Below is a small trained network, with its code and all its weights. Each question gives an input and a class and asks what happens when units are switched off, that is, made to give their printed mean instead of their output.

import numpy as np


def w(rows, s, z=0):
    codes = np.array(rows[::2]) - 128.0
    scale = np.full(codes.shape[1], s)
    scale[-1] = z or s
    return codes * scale


def norm(h):
    return h / np.sqrt((h * h).mean(-1, keepdims=True) + 1e-5)


def f(y):
    return np.maximum(y, 0)


def log_softmax(a):
    a = a - a.max(-1, keepdims=True)
    return a - np.log(np.exp(a).sum(-1, keepdims=True))


def net(x, mask):
    res = np.array(x, float).reshape(1, 2) / 4 @ E
    u = 0
    for l in range(3):
        y = f(norm(res) @ A[l][:, :-1].T + A[l][:, -1])
        res = res + np.where(mask[u : u + 6], y, B[l][:, -1]) @ B[l][:, :-1]
        u += 6
    return log_softmax(norm(res)[-1] @ U[:, :-1].T + U[:, -1])


A, B = {}, {}
E = w([
[82,78,198,63,167,201,9,166,142,88,134,214],'x0',
[169,157,255,49,40,10,106,95,117,182,137,79],'x1',
],0.0028)
A[0] = w([
[223,202,139,144,52,7,208,64,130,185,108,16,3],'0.n0',
[217,196,124,150,51,21,230,65,130,181,128,6,40],'0.n1',
[115,130,133,130,136,127,150,127,124,130,150,134,91],'0.n2',
[101,135,3,213,170,189,200,136,109,110,149,101,106],'0.n3',
[83,60,131,118,199,202,101,175,180,44,124,196,84],'0.n4',
[109,123,39,187,143,151,153,115,121,100,135,124,86],'0.n5',
],0.0033,0.0024)
B[0] = w([
[19,110,106,29,59,188,45,97,28,187,211,52,245],'0.n0',
[4,122,86,62,86,220,46,84,37,233,210,46,253],'0.n1',
[131,118,117,119,126,112,110,117,140,104,122,138,128],'0.n2',
[230,96,166,186,207,84,158,153,179,77,48,185,234],'0.n3',
[124,208,91,154,97,170,44,104,68,184,130,104,220],'0.n4',
[187,119,157,129,159,103,144,147,159,109,78,144,188],'0.n5',
],0.0037,0.0064)
A[1] = w([
[117,127,124,128,126,128,134,131,129,112,137,131,2],'1.n0',
[131,112,109,142,141,96,230,136,187,88,114,147,169],'1.n1',
[134,114,118,132,140,104,186,133,170,104,115,134,111],'1.n2',
[150,117,150,104,82,3,159,120,150,151,138,101,114],'1.n3',
[122,139,117,128,117,117,143,136,126,116,126,131,82],'1.n4',
[137,135,184,93,80,100,115,109,118,134,136,120,115],'1.n5',
],0.0075,0.00093)
B[1] = w([
[133,154,97,111,115,70,126,76,129,130,117,128,128],'1.n0',
[161,23,193,114,125,113,182,122,121,203,149,32,220],'1.n1',
[160,61,186,109,160,147,183,137,119,205,158,66,185],'1.n2',
[110,146,3,47,81,67,86,30,99,15,131,149,162],'1.n3',
[134,108,119,125,120,143,104,124,132,123,134,129,129],'1.n4',
[173,146,123,189,184,118,196,170,187,108,100,168,255],'1.n5',
],0.0047,0.004)
A[2] = w([
[123,139,116,129,123,126,171,131,132,100,124,127,2],'2.n0',
[98,130,134,137,53,116,142,119,103,155,168,105,171],'2.n1',
[20,121,121,97,85,166,115,119,84,134,205,117,106],'2.n2',
[122,125,70,149,131,119,254,122,131,87,123,127,148],'2.n3',
[102,162,203,114,147,145,107,194,160,177,157,167,63],'2.n4',
[121,124,131,133,120,127,136,123,126,122,122,128,34],'2.n5',
],0.0058,0.00081)
B[2] = w([
[123,147,134,90,117,119,127,138,149,124,139,127,129],'2.n0',
[96,128,130,62,102,156,80,112,77,169,199,141,190],'2.n1',
[86,130,154,33,52,2,181,91,105,170,188,95,254],'2.n2',
[136,95,222,72,110,71,167,135,171,108,188,133,151],'2.n3',
[161,57,93,155,138,112,239,104,120,152,135,32,163],'2.n4',
[127,131,131,124,150,123,147,147,126,125,135,128,128],'2.n5',
],0.0043,0.0078)
U = w([
[43,136,117,39,48,135,94,88,52,187,189,89,163],'0',
[132,195,71,202,171,188,60,153,117,107,62,208,140],'1',
[78,195,155,200,38,134,176,147,169,84,93,138,3],'2',
[201,41,154,170,187,123,242,139,161,144,100,86,154],'3',
[144,166,158,67,109,52,154,123,205,1,130,211,117],'4',
],0.0085,0.0051)

Each question gives the input, the list of numbers given to net, and the class t.
The units are the neurons (one row each of A and B). Each row of codes is followed by its name. A weight is (code - 128) times the scale printed after its matrix; where a second scale follows, it is the last column's (A, B and U).
mask holds one flag per neuron, layer by layer. A switched-off neuron (its flag False) gives its mean, the last column of its row in B, instead of its output. The means were averaged over made-up inputs and are rounded, as every weight is.
A unit's drop is (log p(t) with every unit on - log p(t) with that unit switched off) / (log p(t) with every unit on - log p(t) with every unit switched off).
The circuit of an input: a set's keep is (log p(t) with only the set's units on - log p(t) with every unit switched off) / (log p(t) with every unit on - log p(t) with every unit switched off). Starting from the 12 units with the biggest drops (on a tie, the unit counted first), units are removed one at a time, each time the one whose removal leaves the highest keep (on an exact tie, the one counted first), for as long as the keep stays at least 0.8.
units of the circuit, in order: the units of the circuit, biggest drop first
unit that matters most: the unit with the biggest drop
k most important neurons: the k neurons with the biggest drops, biggest first
k most important neurons of layer l: the k neurons of layer l with the biggest drops, biggest first
drop of u: that unit's drop, to one decimal
input [8,7], class 4: 3 most important neurons => 0.n1, 1.n3, 0.n0
input [6,2], class 3: units of the circuit, in order => 0.n1, 0.n0, 2.n4
input [0,-7], class 3: 2 most important neurons => 0.n1, 0.n0
input [-8,-5], class 3: units of the circuit, in order => 0.n3
input [5,-4], class 1: 2 most important neurons of layer 0 => 0.n0, 0.n1
input [1,-6], class 1: 4 most important neurons => 0.n4, 2.n2, 2.n4, 1.n5
input [4,-3], class 1: units of the circuit, in order => 0.n1, 2.n2, 1.n1
input [7,4], class 3: 2 most important neurons => 0.n1, 2.n4
input [3,-3], class 1: 2 most important neurons => 0.n0, 0.n1
input [2,2], class 4: 2 most important neurons => 0.n0, 0.n4
input [4,5], class 4: 2 most important neurons => 0.n1, 1.n3
input [3,3], class 4: 3 most important neurons => 0.n0, 0.n1, 0.n4
input [0,-2], class 3: 3 most important neurons => 0.n3, 0.n1, 0.n0
input [3,-5], class 1: unit that matters most => 0.n4
input [5,8], class 4: 3 most important neurons => 1.n3, 0.n1, 1.n5
input [6,8], class 4: 3 most important neurons => 1.n3, 0.n1, 1.n5
input [7,3], class 3: drop of 2.n4 => 0.5
input [1,-3], class 1: drop of 0.n4 => 0.8
input [7,-7], class 1: drop of 0.n1 => 0.4
input [4,-7], class 1: most important neuron => 0.n4
